Here is a tiny trained network, its code and every weight. The questions are about switching its units off for an input and a target symbol, where a switched-off unit gives its printed mean instead of its output.

import numpy as np


def w(rows, s, z=0):
    codes = np.array(rows[::2]) - 128.0
    scale = np.full(codes.shape[1], s)
    scale[-1] = z or s
    return codes * scale


def norm(h):
    return h / np.sqrt((h * h).mean(-1, keepdims=True) + 1e-5)


def f(y):
    return np.maximum(y, 0)


def softmax(a):
    e = np.exp(a - a.max(-1, keepdims=True))
    return e / e.sum(-1, keepdims=True)


def log_softmax(a):
    a = a - a.max(-1, keepdims=True)
    return a - np.log(np.exp(a).sum(-1, keepdims=True))


def net(x, mask):
    ids = ['ΞΩβδεζημτφψ'.index(c) for c in x.split()]
    T = len(ids)
    res = E[ids] + P[:T]
    u = 0
    for l in range(2):
        q, k, v = (norm(res) @ M[l].T for M in (Q, K, V))
        z = softmax(np.where(np.tri(T) > 0, q @ k.T / 3**0.5, -1e9)) @ v
        res = res + np.where(mask[u], z, O[l][:, -1]) @ O[l][:, :-1]
        u += 1
        y = f(norm(res) @ A[l][:, :-1].T + A[l][:, -1])
        res = res + np.where(mask[u : u + 8], y, B[l][:, -1]) @ B[l][:, :-1]
        u += 8
    return log_softmax(norm(res)[-1] @ U[:, :-1].T + U[:, -1])


Q, K, V, O, A, B = {}, {}, {}, {}, {}, {}
E = w([
[132,75,128],'Ξ',
[174,91,151],'Ω',
[121,100,76],'β',
[192,143,97],'δ',
[133,138,3],'ε',
[156,146,133],'ζ',
[115,215,112],'η',
[127,193,102],'μ',
[134,108,150],'τ',
[114,92,55],'φ',
[122,107,148],'ψ',
],0.021)
P = w([
[11,107,187],'0',
[2,131,156],'1',
[31,65,106],'2',
[66,149,100],'3',
[87,159,96],'4',
[94,183,75],'5',
[108,111,92],'6',
],0.0063)
Q[0] = w([
[3,114,34],'0.h0',
[183,255,151],'0.h0',
[60,80,132],'0.h0',
],0.0093)
K[0] = w([
[38,138,2],'0.h0',
[165,208,79],'0.h0',
[34,65,181],'0.h0',
],0.0094)
V[0] = w([
[154,240,169],'0.h0',
[123,253,87],'0.h0',
[107,82,182],'0.h0',
],0.0046)
O[0] = w([
[90,153,253,3],'0.h0',
[58,26,178,112],'0.h0',
[4,119,63,122],'0.h0',
],0.0066,0.0021)
A[0] = w([
[109,129,97,86],'0.n0',
[94,145,77,138],'0.n1',
[67,91,104,120],'0.n2',
[155,114,246,168],'0.n3',
[55,180,151,254],'0.n4',
[130,146,160,182],'0.n5',
[181,103,149,134],'0.n6',
[219,97,161,163],'0.n7',
],0.012,0.003)
B[0] = w([
[122,130,176,184],'0.n0',
[160,110,186,253],'0.n1',
[146,169,153,227],'0.n2',
[86,117,254,162],'0.n3',
[157,106,136,227],'0.n4',
[228,52,208,154],'0.n5',
[97,113,86,148],'0.n6',
[101,139,103,163],'0.n7',
],0.0095,0.0059)
Q[1] = w([
[4,223,110],'1.h0',
[101,148,148],'1.h0',
[254,209,132],'1.h0',
],0.0068)
K[1] = w([
[42,6,187],'1.h0',
[9,43,126],'1.h0',
[161,111,84],'1.h0',
],0.012)
V[1] = w([
[153,26,129],'1.h0',
[94,182,165],'1.h0',
[249,59,170],'1.h0',
],0.013)
O[1] = w([
[255,5,223,244],'1.h0',
[100,236,138,52],'1.h0',
[239,155,93,253],'1.h0',
],0.012,0.005)
A[1] = w([
[152,168,200,98],'1.n0',
[182,129,69,60],'1.n1',
[140,140,125,253],'1.n2',
[87,157,147,43],'1.n3',
[8,86,102,172],'1.n4',
[197,65,121,240],'1.n5',
[192,166,169,126],'1.n6',
[148,145,85,166],'1.n7',
],0.014,0.0043)
B[1] = w([
[109,65,101,153],'1.n0',
[156,126,255,163],'1.n1',
[98,185,72,164],'1.n2',
[89,76,93,128],'1.n3',
[96,171,220,133],'1.n4',
[66,167,14,255],'1.n5',
[133,177,32,175],'1.n6',
[126,198,154,148],'1.n7',
],0.0071,0.017)
U = w([
[118,113,85,52],'Ξ',
[74,193,139,237],'Ω',
[161,33,109,135],'β',
[121,39,104,97],'δ',
[224,71,185,249],'ε',
[189,147,118,45],'ζ',
[7,72,60,84],'η',
[145,106,140,53],'μ',
[165,186,143,156],'τ',
[142,152,100,69],'φ',
[79,92,143,254],'ψ',
],0.014,0.0042)

Each question gives the input, a string of symbols that net reads in full, and the target symbol t.
The units are the heads (3 rows each of Q, K, V and O) and the neurons (one row each of A and B). Each row of codes is followed by its name. A weight is (code - 128) times the scale printed after its matrix; where a second scale follows, it is the last column's (O, A, B and U).
mask holds one flag per unit, layer by layer, with each layer's heads first. A switched-off unit (its flag False) gives its mean, the last column of its rows in O or B, instead of its output. The means were averaged over made-up inputs and are rounded, as every weight is.
A unit's drop is (log p(t) with every unit on - log p(t) with that unit switched off) / (log p(t) with every unit on - log p(t) with every unit switched off).
The circuit of an input: a set's keep is (log p(t) with only the set's units on - log p(t) with every unit switched off) / (log p(t) with every unit on - log p(t) with every unit switched off). Starting from the 12 units with the biggest drops (on a tie, the unit counted first), units are removed one at a time, each time the one whose removal leaves the highest keep (on an exact tie, the one counted first), for as long as the keep stays at least 0.8.
units of the circuit, in order: the units of the circuit, biggest drop first
unit that matters most: the unit with the biggest drop
k most important neurons: the k neurons with the biggest drops, biggest first
k most important neurons of layer l: the k neurons of layer l with the biggest drops, biggest first
drop when u is switched off: that unit's drop, to one decimal
input ε η ε, target Ω: units of the circuit, in order -> 1.h0, 1.n4
input ε ε ε φ, target η: unit that matters most -> 1.h0
input Ω η φ, target Ω: 2 most important neurons -> 1.n4, 0.n1
input Ω ε τ, target η: 4 most important neurons -> 0.n1, 0.n5, 0.n3, 0.n4
input Ξ ε η, target η: units of the circuit, in order -> 0.n4, 0.n5, 1.h0, 0.h0
input μ ε μ, target η: 2 most important neurons -> 0.n5, 0.n2
input β ε μ, target η: 2 most important neurons of layer 0 -> 0.n4, 0.n1
input δ ε η, target η: 2 most important neurons of layer 0 -> 0.n3, 0.n4
input μ ε ε, target η: 2 most important neurons of layer 1 -> 1.n6, 1.n4
input β ε β, target η: 2 most important neurons of layer 1 -> 1.n1, 1.n4
input τ μ φ φ Ξ ζ, target ε: 2 most important neurons -> 0.n3, 0.n5
input δ ε ε, target η: 2 most important neurons -> 0.n3, 0.n4
input β β ψ Ξ μ, target ε: 2 most important neurons -> 0.n1, 0.n7
input ζ Ξ ζ Ξ η, target ε: units of the circuit, in order -> 1.h0
input μ Ξ φ φ τ ζ, target ε: drop when 0.n3 is switched off -> 0.6
input η ε μ β ε Ξ, target η: drop when 0.n5 is switched off -> 0.3
input ε ε τ ε β, target η: drop when 0.n4 is switched off -> 0.6
input η ε Ξ, target η: drop when 1.h0 is switched off -> 0.7
